Below are the code and all the weights of a small trained network. Each question names an input and a class and asks about switching units off, where a switched-off unit gives its printed mean instead of its output.

import numpy as np


def w(rows, s, z=0):
    codes = np.array(rows[::2]) - 128.0
    scale = np.full(codes.shape[1], s)
    scale[-1] = z or s
    return codes * scale


def f(y):
    return y / 2 * (1 + np.tanh(0.7978845608 * (y + 0.044715 * y**3)))


def log_softmax(a):
    a = a - a.max(-1, keepdims=True)
    return a - np.log(np.exp(a).sum(-1, keepdims=True))


def net(x, mask):
    res = np.array(x, float).reshape(1, 6) / 4 @ E
    y = f(res @ A[0][:, :-1].T + A[0][:, -1])
    res = res + np.where(mask, y, B[0][:, -1]) @ B[0][:, :-1]
    return log_softmax(res[-1] @ U[:, :-1].T + U[:, -1])


A, B = {}, {}
E = w([
[151,240,104,171,117,133,201,74],'x0',
[187,137,163,139,237,93,166,186],'x1',
[125,129,114,138,133,117,121,129],'x2',
[104,169,165,20,122,1,114,121],'x3',
[123,128,135,124,139,140,135,119],'x4',
[138,129,126,124,104,124,130,149],'x5',
],0.013)
A[0] = w([
[98,26,106,139,123,231,109,174,213],'neuron 1',
[147,39,122,155,189,163,107,193,209],'neuron 2',
[46,138,142,45,82,59,113,99,170],'neuron 3',
[22,53,100,143,54,179,38,106,182],'neuron 4',
[61,96,185,57,150,64,40,175,150],'neuron 5',
[135,254,146,70,140,50,175,115,121],'neuron 6',
[179,209,115,221,106,201,204,96,181],'neuron 7',
[10,133,77,106,11,162,93,46,255],'neuron 8',
],0.0087,0.009)
B[0] = w([
[179,134,153,117,124,130,28,112,222],'neuron 1',
[211,118,117,100,198,75,116,136,205],'neuron 2',
[58,81,146,97,85,124,168,132,205],'neuron 3',
[142,126,186,60,103,142,2,66,223],'neuron 4',
[83,80,203,61,161,157,147,222,208],'neuron 5',
[121,209,197,70,78,42,113,58,215],'neuron 6',
[129,210,66,201,137,159,120,154,231],'neuron 7',
[25,119,135,155,11,166,117,88,253],'neuron 8',
],0.011,0.018)
U = w([
[158,191,206,90,121,118,35,56,214],'0',
[251,50,112,136,238,133,99,162,110],'1',
[59,162,47,193,108,254,92,133,109],'2',
[204,184,58,208,199,165,225,175,147],'3',
[41,9,160,101,114,169,129,165,91],'4',
[120,67,170,64,214,118,210,220,114],'5',
[56,144,130,140,64,112,197,51,3],'6',
],0.0081,0.0052)

Each question gives the input, the list of numbers given to net, and the class t.
The units are the neurons (one row each of A and B). Each row of codes is followed by its name. A weight is (code - 128) times the scale printed after its matrix; where a second scale follows, it is the last column's (A, B and U).
mask holds one flag per neuron, in row order. A switched-off neuron (its flag False) gives its mean, the last column of its row in B, instead of its output. The means were averaged over made-up inputs and are rounded, as every weight is.
A unit's drop is (log p(t) with every unit on - log p(t) with that unit switched off) / (log p(t) with every unit on - log p(t) with every unit switched off).
The circuit of an input: a set's keep is (log p(t) with only the set's units on - log p(t) with every unit switched off) / (log p(t) with every unit on - log p(t) with every unit switched off). Starting from all 8 units, units are removed one at a time, each time the one whose removal leaves the highest keep (on an exact tie, the one counted first), for as long as the keep stays at least 0.8.
circuit, biggest first: the units of the circuit, biggest drop first
unit that matters most: the unit with the biggest drop
k most important neurons: the k neurons with the biggest drops, biggest first
drop of u: that unit's drop, to one decimal
input [8,0,1,5,-4,6], class 6: 2 most important neurons	(neuron 4; neuron 1)
input [4,1,2,-8,-8,-4], class 3: circuit, biggest first	(neuron 8; neuron 4)
input [8,4,-1,-4,-4,1], class 3: unit that matters most	neuron 8
input [2,-1,2,8,-5,6], class 6: circuit, biggest first	(neuron 3; neuron 4)
input [5,3,7,-1,-2,4], class 3: circuit, biggest first	(neuron 8; neuron 4)
input [3,7,-1,0,1,-5], class 3: circuit, biggest first	(neuron 4; neuron 8)
input [1,-7,7,-2,-8,-8], class 2: 3 most important neurons	(neuron 8; neuron 6; neuron 2)
input [0,4,-4,-3,4,1], class 1: 2 most important neurons	(neuron 8; neuron 2)
input [1,-5,-3,-4,0,2], class 2: 4 most important neurons	(neuron 6; neuron 8; neuron 7; neuron 2)
input [1,6,-8,-8,4,-3], class 3: 2 most important neurons	(neuron 7; neuron 4)
input [4,1,8,-1,8,-1], class 3: 2 most important neurons	(neuron 8; neuron 4)
input [-4,2,3,-3,-5,-7], class 1: 2 most important neurons	(neuron 8; neuron 6)
input [7,0,-1,-6,2,1], class 2: drop of neuron 2	0.8
input [2,5,-5,0,7,0], class 3: drop of neuron 4	0.4
input [8,7,7,-5,4,6], class 3: drop of neuron 4	0.0
input [-7,3,6,-7,-6,0], class 1: circuit, biggest first	(neuron 2)
